Below are the code and all the weights of a small trained network. Each question names an input and a target symbol and asks about switching units off, where a switched-off unit gives its printed mean instead of its output.

import numpy as np


def w(rows, s, z=0):
    codes = np.array(rows[::2]) - 128.0
    scale = np.full(codes.shape[1], s)
    scale[-1] = z or s
    return codes * scale


def norm(h):
    return h / np.sqrt((h * h).mean(-1, keepdims=True) + 1e-5)


def f(y):
    return y / 2 * (1 + np.tanh(0.7978845608 * (y + 0.044715 * y**3)))


def softmax(a):
    e = np.exp(a - a.max(-1, keepdims=True))
    return e / e.sum(-1, keepdims=True)


def log_softmax(a):
    a = a - a.max(-1, keepdims=True)
    return a - np.log(np.exp(a).sum(-1, keepdims=True))


def net(x, mask):
    ids = ['αδελστφ'.index(c) for c in x.split()]
    T = len(ids)
    res = E[ids] + P[:T]
    r = norm(res)
    for j in range(2):
        rows = slice(4 * j, 4 * j + 4)
        q, k, v = (r @ M[0][rows].T for M in (Q, K, V))
        z = softmax(np.where(np.tri(T) > 0, q @ k.T / 4**0.5, -1e9)) @ v
        o = O[0][rows]
        res = res + np.where(mask[j], z, o[:, -1]) @ o[:, :-1]
    y = f(norm(res) @ A[0][:, :-1].T + A[0][:, -1])
    res = res + np.where(mask[2:10], y, B[0][:, -1]) @ B[0][:, :-1]
    return log_softmax(norm(res)[-1] @ U[:, :-1].T + U[:, -1])


Q, K, V, O, A, B = {}, {}, {}, {}, {}, {}
E = w([
[72,217,59,131,77],'α',
[196,59,100,165,106],'δ',
[158,118,2,122,214],'ε',
[160,153,109,195,11],'λ',
[136,95,101,12,81],'σ',
[191,137,204,112,211],'τ',
[163,67,45,166,107],'φ',
],0.0064)
P = w([
[246,206,88,160,54],'0',
[252,177,96,64,52],'1',
[213,195,108,174,81],'2',
[210,142,111,40,50],'3',
[174,180,117,180,89],'4',
[163,115,132,42,61],'5',
[147,164,125,186,105],'6',
[123,95,148,42,75],'7',
[119,151,131,191,122],'8',
[90,71,160,49,98],'9',
[88,138,141,196,141],'10',
[84,77,157,54,121],'11',
[84,121,124,220,151],'12',
],0.0045)
Q[0] = w([
[93,112,106,236,166],'head 0',
[129,122,72,68,104],'head 0',
[97,163,80,212,52],'head 0',
[145,55,225,74,101],'head 0',
[108,196,248,133,214],'head 1',
[98,186,160,143,9],'head 1',
[99,218,222,173,109],'head 1',
[94,154,116,147,101],'head 1',
],0.013)
K[0] = w([
[88,169,124,228,159],'head 0',
[88,87,145,82,99],'head 0',
[94,98,121,157,168],'head 0',
[157,160,90,61,120],'head 0',
[189,170,115,142,65],'head 1',
[94,116,152,121,72],'head 1',
[121,151,134,139,2],'head 1',
[90,102,119,143,82],'head 1',
],0.017)
V[0] = w([
[129,204,133,68,161],'head 0',
[166,146,254,138,133],'head 0',
[84,243,75,122,235],'head 0',
[59,194,174,178,11],'head 0',
[148,93,186,93,106],'head 1',
[218,106,68,133,163],'head 1',
[85,57,121,197,100],'head 1',
[173,188,206,95,163],'head 1',
],0.0068)
O[0] = w([
[136,255,141,109,146,146],'head 0',
[209,163,68,169,106,95],'head 0',
[108,206,151,40,95,73],'head 0',
[221,86,170,97,155,93],'head 0',
[145,166,112,188,197,103],'head 1',
[64,62,115,153,126,252],'head 1',
[193,140,99,117,88,35],'head 1',
[116,96,213,191,167,153],'head 1',
],0.0064,0.0045)
A[0] = w([
[132,105,250,118,170,104],'neuron 0',
[112,153,255,171,172,253],'neuron 1',
[158,201,153,145,144,215],'neuron 2',
[117,77,71,97,206,130],'neuron 3',
[120,146,69,42,136,128],'neuron 4',
[153,147,87,175,122,186],'neuron 5',
[181,131,199,201,100,123],'neuron 6',
[75,86,131,147,93,163],'neuron 7',
],0.0096,0.0037)
B[0] = w([
[88,170,108,208,157,193],'neuron 0',
[79,121,145,236,198,254],'neuron 1',
[82,59,158,150,207,183],'neuron 2',
[154,255,165,106,118,180],'neuron 3',
[182,111,195,207,151,164],'neuron 4',
[148,114,107,158,173,166],'neuron 5',
[43,192,192,103,147,175],'neuron 6',
[127,89,178,98,181,198],'neuron 7',
],0.0062,0.0066)
U = w([
[184,158,227,100,85,153],'α',
[138,60,17,134,121,55],'δ',
[41,183,122,81,80,6],'ε',
[251,72,116,145,125,205],'λ',
[82,112,170,199,193,208],'σ',
[154,208,28,183,97,172],'τ',
[87,16,145,66,120,98],'φ',
],0.013,0.0022)

Each question gives the input, a string of symbols that net reads in full, and the target symbol t.
The units are the heads (4 rows each of Q, K, V and O) and the neurons (one row each of A and B). Each row of codes is followed by its name. A weight is (code - 128) times the scale printed after its matrix; where a second scale follows, it is the last column's (O, A, B and U).
mask holds one flag per unit, heads first, then neurons. A switched-off unit (its flag False) gives its mean, the last column of its rows in O or B, instead of its output. The means were averaged over made-up inputs and are rounded, as every weight is.
A unit's drop is (log p(t) with every unit on - log p(t) with that unit switched off) / (log p(t) with every unit on - log p(t) with every unit switched off).
The circuit of an input: a set's keep is (log p(t) with only the set's units on - log p(t) with every unit switched off) / (log p(t) with every unit on - log p(t) with every unit switched off). Starting from all 10 units, units are removed one at a time, each time the one whose removal leaves the highest keep (on an exact tie, the one counted first), for as long as the keep stays at least 0.8.
circuit, biggest first: the units of the circuit, biggest drop first
unit that matters most: the unit with the biggest drop
top k neurons: the k neurons with the biggest drops, biggest first
which heads matter: for each layer, one digit per head in row order, 1 if its drop is at least 0.15 and else 0, layers parted by /
input φ α α α λ δ, target λ: which heads matter	01
input τ ε τ δ α α α φ τ ε, target φ: circuit, biggest first	neuron 1; neuron 0
input φ δ ε α λ, target ε: which heads matter	11
input σ φ λ ε τ ε φ τ ε δ, target φ: which heads matter	01
input ε λ δ δ α τ α α α τ α, target α: circuit, biggest first	head 0; head 1
input ε λ τ λ λ α ε, target λ: which heads matter	11
input τ ε τ φ τ α σ τ τ λ ε α α, target ε: which heads matter	11
input δ δ λ φ τ α φ τ τ λ, target τ: circuit, biggest first	head 1
input τ λ τ δ τ α φ τ ε, target φ: circuit, biggest first	head 0; head 1; neuron 1
input τ α α ε, target α: top 3 neurons	neuron 4; neuron 1; neuron 3
input δ τ τ σ λ ε τ ε, target ε: circuit, biggest first	neuron 3; neuron 1
input λ φ τ τ τ σ α τ α λ λ, target α: circuit, biggest first	head 0; head 1; neuron 6
input δ φ δ, target λ: circuit, biggest first	neuron 1; neuron 0
input λ τ δ τ φ λ τ α α, target τ: unit that matters most	head 1
input τ τ δ α τ α, target α: circuit, biggest first	neuron 1; neuron 4; head 1
input τ τ λ, target τ: circuit, biggest first	head 1; neuron 1
input τ τ α τ τ δ ε δ τ ε, target δ: which heads matter	10
input τ φ α α, target φ: which heads matter	10
input σ τ φ φ α τ α τ λ, target α: circuit, biggest first	head 1; head 0; neuron 1
input α τ α α τ σ ε λ ε α, target λ: top 3 neurons	neuron 4; neuron 6; neuron 1
input α λ α λ, target λ: circuit, biggest first	head 0
